[[126 110 135 150 133 129]
 [133 143 136 110 129 141]
 [111 102 129 118 110 129]] value 129

[[101 113 134 122 126 133 137]
 [133 142 118 140 149 114 124]
 [118 125 128 120 116 128 135]] value 128

[[106 127 121 121]
 [123 127 126 137]
 [134 141 146 117]] value 146

[[125 121 150 117]
 [126 116 132 114]
 [118 115 131 119]] value 131

[[143 133 134 117 118 119]
 [116 139 126 134 144 147]
 [126 112 125 113 108 104]] value 125

[[115 129 119 124]
 [128 145 155 116]
 [137 125 148 139]] value 148

[[142 147 116 132 128]
 [120 128 107 150 123]
 [122 113 137 146 125]] value 137

[[153 153 156 154]
 [144 141 145 144]
 [146 144 144 146]] value 144
---
[[134 151 123 146 138 137 134]
 [122 129 135 118 122 124 122]] ans = 124

[[132 133 128 137 132 132]
 [135 131 153 123 140 153]
 [123 133 129 132 129 125]] ans = 140

[[138 154 111 127 124 128]
 [127 116 112 137 124 131]
 [128 116 112 138 124 131]] ans = 124

[[153 122 138 134]
 [121 130 118 130]] ans = 118

[[126 117 127 112 102]
 [150 113 132 106 123]
 [139 123 133 139 101]] ans = 106

[[106 140 129 129]
 [114 137 123 110]] ans = 123
---
[[112 120 126 114 131 129 134]
 [136 126 137 130 128 131 131]
 [123 126 153 116 115 126 143]]	143

[[148 129 133 123]
 [126 106 122 156]
 [122 100 114 123]]	123

[[127 151 101 157]
 [128 141 111 136]
 [125 137 109 155]]	155

[[115 124 125 141 101]
 [122 126 128 138 136]
 [115 144 126 140 126]]	126

[[140 107 120 147]
 [144 111 125 149]
 [132 106 107 137]]	137

[[149 133 126 117 122 151 138]
 [137 129 126 128 124 136 133]
 [123 143 126 122 123 127 137]]	137

[[129 135 129 132 134]
 [103 116 151 135 121]
 [130 141 131 135 139]]	139

[[108 133 153 130 128 134 135]
 [ 99 118 127 138 132 130 136]
 [126 140 153 127 137 121 114]]	114

[[120 152 146 116  99]
 [126 105 126 137 129]
 [134 152 120 138 131]]	131

[[ 99 112 114 131 131]
 [124 124 113 106 118]
 [120 126 126 146 136]]	136
---
[112, 116, 122, 117, 106, 104] result: 112
[112, 128, 138, 122, 152, 142] result: 112
[153, 113, 127, 106, 138] result: 153
[132, 111, 134, 104, 137, 131, 108] result: 132
[146, 109, 133, 151] result: 146
[140, 113, 150, 146, 130, 117, 114] result: 140
[101, 148, 126, 124, 134, 144, 120] result: 101
[102, 131, 147, 103, 132] result: 102
---
[102, 114, 100, 110] 102
[141, 117, 121, 112, 125, 127, 99] 141
[126, 142, 119, 107, 104, 120, 125] 126
[115, 108, 142, 156, 128] 115
[112, 124, 103, 155, 130, 113] 112
[115, 131, 143, 107, 127, 131, 122] 115
[101, 140, 137, 114, 140] 101
---
105	128	105	123	125	132
137	122	129	119	125	130
-> 132, 137

148	140	141	153	145 -> 145, 148

147	132	149	157	137	115	122 -> 122, 147

117	125	129	123	119	128	132
106	116	134	122	129	134	132
-> 132, 106

125	141	146	133	142	126
117	138	149	101	143	124
-> 126, 117

127	129	98	130	134	123	133
140	109	126	124	117	116	138
129	107	142	145	106	122	127
-> 133, 129

127	158	153	105 -> 105, 127

118	135	124	126	131	132	128
126	125	138	125	114	135	126
137	138	127	133	106	130	147
-> 128, 137

115	123	117	150	120	112 -> 112, 115

128	112	106	111
145	139	132	116
-> 111, 145
---
[136 150 134 129 131 118]
150, 136

[116 145 158 110 123]
158, 145

[110 106 131 126 126 139 113]
139, 131

[[120 139 104 117 121]
 [119 138 103 116 120]]
139, 138

[102 105 109 130]
130, 109

[ 99 134 113 109]
134, 113
---
[136 132 120 118 104 152 129] result: 118, 152

[119 104 122 151 127] result: 122, 151

[[123 114 121 128 114 150 119]
 [117 109 126 116 121 121 119]
 [147 120 126 132 121 133 119]] result: 116, 150

[114 122 155 108 154] result: 155, 155

[144 153 119 142 105] result: 119, 153

[150 117 151 126 111] result: 151, 151

[[132 133 127 123 128 103 126]
 [123 116 130 127 124 122 131]
 [133 135 126 134 121 124 134]] result: 127, 135

[156 147 109 145 111 125 146] result: 145, 156

[150 144 152 145 100] result: 152, 152
---
[[104 156 105 149]
 [132 127 112 140]] value 127

[[151 136 144 101]
 [137 116 117 127]] value 116

[[101 130 120 148]
 [144 120 120 152]] value 120

[[106 122 125 135]
 [121 138 110 136]] value 138

[[132 119 129 122]
 [138 117 125 107]] value 117

[[125 132 122 125]
 [156 152 112 122]] value 152

[[133 119 122 131]
 [146 156 148 113]] value 156
---
149	123	112	155	157	108 yields 155

119	114	125	140	149
136	131	131	129	132
124	141	152	145	134
yields 149

136	137	116	99	132	143	101
137	135	118	99	136	140	102
yields 140

128	123	135	127	105 yields 128

98	123	129	119
111	119	140	137
yields 137

131	109	106	99 yields 109

112	107	101	120	125
120	110	120	129	119
139	148	125	144	124
yields 144

126	116	113	120	138	150	108 yields 138
---
[129 157 157 158 157 155 140] ==> 155

[[136 127 140 131 106 157 127]
 [127 126 134 140 133 147 137]] ==> 147

[115 134 133 132 148 131 103] ==> 131

[[139 128 128 128 141 153]
 [117 115 126 142 127 131]
 [104 130 128 125 136 119]] ==> 136

[121 156 146 135 108 136  98] ==> 136

[154 148 139 125 107] ==> 125
---
array([[108, 134, 114, 123, 153, 104, 124],
       [149, 117, 109, 112, 112, 101, 111]])
108

array([[124, 131, 130, 130, 106, 102, 132],
       [119, 133, 125, 130, 103, 107, 127],
       [126, 123, 125, 123, 148, 109, 124]])
124

array([115, 112, 130, 106])
115

array([[119, 123, 120, 130, 131],
       [150, 124, 118, 123, 130],
       [145, 124, 119, 126, 128]])
119

array([149, 101, 126, 150])
149

array([[106, 139, 126, 145],
       [106, 143, 127, 148],
       [135, 135, 145, 111]])
106

array([[146, 110, 147, 116],
       [124, 141, 123, 125],
       [155, 103, 157, 105]])
146

array([104, 102, 150, 130, 108])
104
---
array([[119, 133, 118, 150],
       [118, 124, 128, 146],
       [141, 127, 139, 106]])
119, 106

array([[113, 120, 133, 135, 113],
       [153, 149, 122, 130, 154],
       [145, 142, 132, 133, 145]])
113, 145

array([[121, 126, 150, 126, 122],
       [131, 128, 106, 131, 130]])
121, 130

array([[123, 144, 128, 118, 113],
       [120, 112, 129, 121, 126],
       [138, 152, 119, 118, 124]])
123, 124

array([[123, 119, 105, 108, 124],
       [127, 139, 105, 150, 104]])
123, 104

array([131, 136, 121, 151, 123, 127])
131, 127

array([116, 117, 121, 134, 107, 137, 116])
116, 116
---
[129 139 109 107] -> 139, 129

[150 155 120 104] -> 155, 150

[130 120 114 146  99 109 154] -> 154, 146

[118 103 117  99] -> 118, 117

[135 129 116 106 127 143 139] -> 143, 139

[[140 132 140 117 124]
 [121 118 129 122 120]
 [114 138 110 153 145]] -> 153, 145

[104 137 131 124 133] -> 137, 133

[110 131 143 117 113 150 112] -> 150, 143
